Below is a small trained network, with its code and all its weights. Each question gives an input and a class and asks what happens when units are switched off, that is, made to give their printed mean instead of their output.

import numpy as np


def w(rows, s, z=0):
    codes = np.array(rows[::2]) - 128.0
    scale = np.full(codes.shape[1], s)
    scale[-1] = z or s
    return codes * scale


def f(y):
    return np.maximum(y, 0)


def log_softmax(a):
    a = a - a.max(-1, keepdims=True)
    return a - np.log(np.exp(a).sum(-1, keepdims=True))


def net(x, mask):
    res = np.array(x, float).reshape(1, 4) / 4 @ E
    y = f(res @ A[0][:, :-1].T + A[0][:, -1])
    res = res + np.where(mask, y, B[0][:, -1]) @ B[0][:, :-1]
    return log_softmax(res[-1] @ U[:, :-1].T + U[:, -1])


A, B = {}, {}
E = w([
[253,108,225,209,43,182,154,198,73,174,138,89],'x0',
[165,237,211,30,203,228,181,139,227,87,210,73],'x1',
[161,30,148,65,27,209,40,31,222,65,15,62],'x2',
[61,236,201,166,190,148,35,81,46,217,31,39],'x3',
],0.005)
A[0] = w([
[169,17,156,60,6,218,21,4,227,52,5,49,69],'N0',
[218,130,197,180,68,173,148,176,93,160,147,98,5],'N1',
[47,156,55,59,192,85,114,71,172,78,134,159,85],'N2',
[53,151,60,64,204,97,126,75,170,79,133,165,78],'N3',
[204,41,65,99,75,107,209,181,198,51,201,202,80],'N4',
[209,128,211,177,65,178,153,189,98,175,131,87,125],'N5',
[197,49,61,86,62,105,240,183,198,40,219,211,37],'N6',
[211,104,195,176,52,167,153,188,116,152,143,110,126],'N7',
[43,150,53,70,193,99,101,72,174,73,129,164,55],'N8',
[75,195,176,178,177,131,67,100,58,203,59,58,18],'N9',
[152,229,196,38,203,231,159,127,212,89,196,60,32],'N10',
[92,223,218,135,182,165,67,108,102,207,74,28,107],'N11',
[67,25,31,231,61,25,41,90,23,183,31,188,112],'N12',
[30,121,60,49,196,88,106,74,165,88,121,153,88],'N13',
[98,211,101,200,232,46,221,241,36,196,248,196,44],'N14',
[87,210,184,145,174,143,43,83,59,192,45,44,38],'N15',
[228,120,191,185,63,171,162,200,104,142,144,94,38],'N16',
[144,231,217,29,218,224,161,116,211,95,201,67,183],'N17',
],0.0045,0.0021)
B[0] = w([
[144,203,38,52,205,236,37,232,3,32,238,54,254],'N0',
[87,194,186,228,96,204,65,50,171,191,99,209,170],'N1',
[109,187,169,205,99,193,66,69,168,191,78,215,183],'N2',
[96,196,167,202,90,196,88,66,168,188,89,202,181],'N3',
[41,52,223,71,222,70,193,51,128,48,114,79,207],'N4',
[85,201,162,183,94,190,68,64,156,167,72,200,189],'N5',
[40,43,217,92,238,67,205,35,142,45,121,86,212],'N6',
[71,200,173,168,101,184,74,54,145,168,67,209,186],'N7',
[108,205,180,206,97,211,57,67,173,184,83,198,179],'N8',
[62,46,198,95,211,55,188,72,161,65,128,61,182],'N9',
[210,65,39,214,40,69,188,177,191,214,196,50,222],'N10',
[61,55,190,72,203,52,204,88,152,62,113,63,203],'N11',
[237,60,38,211,43,49,204,190,186,220,201,51,232],'N12',
[103,196,159,212,86,199,62,77,175,197,91,211,183],'N13',
[128,211,61,56,194,235,15,221,14,38,220,89,238],'N14',
[63,49,203,96,220,56,193,70,150,58,126,73,191],'N15',
[71,199,182,207,103,207,65,43,168,179,83,193,179],'N16',
[222,65,48,184,35,63,186,195,194,196,165,62,246],'N17',
],0.0049,0.0082)
U = w([
[19,14,254,55,245,25,237,14,166,21,78,90,32],'0',
[76,236,214,226,54,236,30,16,192,235,29,247,55],'1',
[157,206,27,38,204,241,24,250,11,21,223,71,57],'2',
[248,22,19,225,9,21,233,209,220,247,166,59,25],'3',
[164,157,121,41,95,80,157,185,125,133,61,163,253],'4',
],0.0055,0.0044)

Each question gives the input, the list of numbers given to net, and the class t.
The units are the neurons (one row each of A and B). Each row of codes is followed by its name. A weight is (code - 128) times the scale printed after its matrix; where a second scale follows, it is the last column's (A, B and U).
mask holds one flag per neuron, in row order. A switched-off neuron (its flag False) gives its mean, the last column of its row in B, instead of its output. The means were averaged over made-up inputs and are rounded, as every weight is.
A unit's drop is (log p(t) with every unit on - log p(t) with that unit switched off) / (log p(t) with every unit on - log p(t) with every unit switched off).
most important unit: the unit with the biggest drop
k most important neurons: the k neurons with the biggest drops, biggest first
drop of u: that unit's drop, to one decimal
input [2,6,8,-7], class 2: most important unit : N0
input [4,8,-5,3], class 3: 3 most important neurons : N17, N10, N0
input [6,1,-6,-3], class 1: 2 most important neurons : N0, N16
input [0,1,4,-3], class 2: 4 most important neurons : N0, N11, N15, N9
input [-1,4,4,5], class 0: 4 most important neurons : N11, N14, N15, N12
input [-8,-5,8,-3], class 1: 2 most important neurons : N13, N8
input [-2,4,-6,-8], class 0: 3 most important neurons : N6, N4, N0
input [0,8,6,4], class 3: 3 most important neurons : N17, N10, N14
input [-1,7,7,0], class 2: 2 most important neurons : N0, N12
input [2,8,1,4], class 3: 2 most important neurons : N17, N10
input [-5,-5,2,0], class 1: 2 most important neurons : N17, N10
input [4,-7,-6,8], class 0: 2 most important neurons : N9, N15
input [-7,-5,-1,7], class 0: 3 most important neurons : N15, N9, N11
input [0,-8,4,2], class 3: most important unit : N12
input [6,7,4,-8], class 0: 2 most important neurons : N6, N4
input [-3,5,4,-2], class 3: 2 most important neurons : N14, N17
input [3,0,6,5], class 2: 2 most important neurons : N0, N6
input [-5,3,1,0], class 1: drop of N14 : 0.0
input [-7,-7,-4,-3], class 1: drop of N17 : 0.5
input [-5,-7,3,0], class 3: drop of N7 : 0.1
input [3,4,2,4], class 0: most important unit : N12
input [-4,-6,-1,3], class 3: drop of N12 : 1.7
